Below are the code and all the weights of a small trained network. Each question names an input and a class and asks about switching units off, where a switched-off unit gives its printed mean instead of its output.

import numpy as np


def w(rows, s, z=0):
    codes = np.array(rows[::2]) - 128.0
    scale = np.full(codes.shape[1], s)
    scale[-1] = z or s
    return codes * scale


def norm(h):
    return h / np.sqrt((h * h).mean(-1, keepdims=True) + 1e-5)


def f(y):
    return y / 2 * (1 + np.tanh(0.7978845608 * (y + 0.044715 * y**3)))


def log_softmax(a):
    a = a - a.max(-1, keepdims=True)
    return a - np.log(np.exp(a).sum(-1, keepdims=True))


def net(x, mask):
    res = np.array(x, float).reshape(1, 4) / 4 @ E
    u = 0
    for l in range(2):
        y = f(norm(res) @ A[l][:, :-1].T + A[l][:, -1])
        res = res + np.where(mask[u : u + 10], y, B[l][:, -1]) @ B[l][:, :-1]
        u += 10
    return log_softmax(norm(res)[-1] @ U[:, :-1].T + U[:, -1])


A, B = {}, {}
E = w([
[157,23,33,255,164,43,163,40],'x0',
[28,126,186,119,37,133,156,7],'x1',
[189,168,179,152,141,106,156,110],'x2',
[206,178,112,25,112,52,57,44],'x3',
],0.0075)
A[0] = w([
[181,135,116,94,184,150,115,181,95],'L0N1',
[136,186,161,74,138,252,121,105,10],'L0N2',
[185,129,109,45,106,98,104,113,28],'L0N3',
[77,101,229,85,116,131,140,55,41],'L0N4',
[120,105,183,177,112,244,167,159,97],'L0N5',
[150,141,146,42,89,91,91,88,72],'L0N6',
[92,176,169,92,107,101,107,188,15],'L0N7',
[107,121,150,98,64,177,183,70,21],'L0N8',
[115,158,136,113,100,100,116,153,2],'L0N9',
[107,172,183,103,96,179,104,135,56],'L0N10',
],0.011,0.0034)
B[0] = w([
[110,114,169,114,180,254,65,51,203],'L0N1',
[48,131,164,93,184,65,157,42,227],'L0N2',
[114,128,98,202,26,140,116,225,207],'L0N3',
[198,99,151,146,170,238,37,153,231],'L0N4',
[212,244,85,183,23,82,135,197,254],'L0N5',
[141,209,50,208,84,92,140,228,243],'L0N6',
[73,61,127,96,158,106,180,65,191],'L0N7',
[156,157,134,174,207,204,68,132,197],'L0N8',
[124,138,184,116,127,162,210,155,124],'L0N9',
[95,62,104,77,148,59,187,93,222],'L0N10',
],0.0091,0.0058)
A[1] = w([
[174,68,77,71,238,173,103,198,74],'L1N1',
[149,139,156,197,216,200,41,68,158],'L1N2',
[165,66,37,164,134,21,152,52,191],'L1N3',
[90,185,117,183,207,209,9,83,107],'L1N4',
[138,160,195,142,113,94,177,198,123],'L1N5',
[80,149,184,2,158,98,166,137,113],'L1N6',
[164,163,179,117,9,47,91,187,113],'L1N7',
[160,184,135,109,82,89,56,77,4],'L1N8',
[236,126,123,119,128,122,209,168,146],'L1N9',
[121,76,100,154,162,14,178,48,41],'L1N10',
],0.0082,0.0032)
B[1] = w([
[198,167,205,88,82,244,114,139,168],'L1N1',
[98,4,181,3,85,223,41,88,232],'L1N2',
[48,176,199,54,174,73,113,103,255],'L1N3',
[236,116,194,96,63,230,160,131,224],'L1N4',
[109,184,94,160,226,96,62,126,164],'L1N5',
[146,10,95,170,218,94,167,39,189],'L1N6',
[54,107,72,208,78,103,125,161,200],'L1N7',
[141,137,148,176,135,155,118,159,135],'L1N8',
[150,143,105,29,62,105,108,130,169],'L1N9',
[46,91,114,68,200,112,225,51,195],'L1N10',
],0.0065,0.0074)
U = w([
[210,87,206,67,94,238,55,110,227],'0',
[52,110,152,35,229,2,170,58,4],'1',
[145,216,69,206,53,49,101,196,85],'2',
],0.0086,0.00045)

Each question gives the input, the list of numbers given to net, and the class t.
The units are the neurons (one row each of A and B). Each row of codes is followed by its name. A weight is (code - 128) times the scale printed after its matrix; where a second scale follows, it is the last column's (A, B and U).
mask holds one flag per neuron, layer by layer. A switched-off neuron (its flag False) gives its mean, the last column of its row in B, instead of its output. The means were averaged over made-up inputs and are rounded, as every weight is.
A unit's drop is (log p(t) with every unit on - log p(t) with that unit switched off) / (log p(t) with every unit on - log p(t) with every unit switched off).
The circuit of an input: a set's keep is (log p(t) with only the set's units on - log p(t) with every unit switched off) / (log p(t) with every unit on - log p(t) with every unit switched off). Starting from the 12 units with the biggest drops (on a tie, the unit counted first), units are removed one at a time, each time the one whose removal leaves the highest keep (on an exact tie, the one counted first), for as long as the keep stays at least 0.8.
units of the circuit, in order: the units of the circuit, biggest drop first
most important unit: the unit with the biggest drop
top k neurons: the k neurons with the biggest drops, biggest first
k most important neurons of layer l: the k neurons of layer l with the biggest drops, biggest first
drop of u: that unit's drop, to one decimal
input [-5,-3,0,-8], class 2: units of the circuit, in order => L0N5
input [-8,2,6,7], class 1: top 2 neurons => L0N2, L0N5
input [-5,-2,-4,-5], class 1: top 3 neurons => L0N2, L0N6, L0N7
input [-6,-3,-8,5], class 1: top 3 neurons => L0N5, L0N2, L0N7
input [8,-7,8,-3], class 1: top 4 neurons => L0N4, L0N8, L1N3, L1N10
input [2,6,2,-7], class 2: top 2 neurons => L0N5, L0N1
input [7,8,-4,4], class 0: top 3 neurons => L0N4, L0N10, L0N8
input [6,-6,5,3], class 0: 3 most important neurons of layer 0 => L0N10, L0N1, L0N2
input [-8,5,4,8], class 1: 4 most important neurons of layer 0 => L0N2, L0N10, L0N5, L0N7
input [-8,-6,-3,-7], class 1: top 2 neurons => L0N4, L0N2
input [6,-7,5,7], class 0: top 3 neurons => L0N1, L0N5, L0N10
input [-6,0,4,-6], class 1: 3 most important neurons of layer 0 => L0N2, L0N10, L0N7
input [5,2,0,-6], class 2: 2 most important neurons of layer 1 => L1N2, L1N6
input [-8,2,-7,7], class 1: 2 most important neurons of layer 0 => L0N2, L0N5
input [-5,5,-8,8], class 2: units of the circuit, in order => L0N6
input [5,-3,4,-5], class 1: 4 most important neurons of layer 0 => L0N4, L0N6, L0N3, L0N8
input [-1,-2,0,3], class 2: top 2 neurons => L0N3, L0N6
input [-6,0,7,7], class 2: top 2 neurons => L0N6, L0N3
input [6,-7,7,-5], class 0: top 2 neurons => L0N10, L0N2
input [4,5,6,-4], class 0: most important unit => L0N6
input [-5,0,-4,-7], class 2: drop of L0N5 => 2.3
input [7,-8,1,-1], class 0: drop of L0N10 => 0.2
input [2,5,1,8], class 2: drop of L0N6 => 0.5
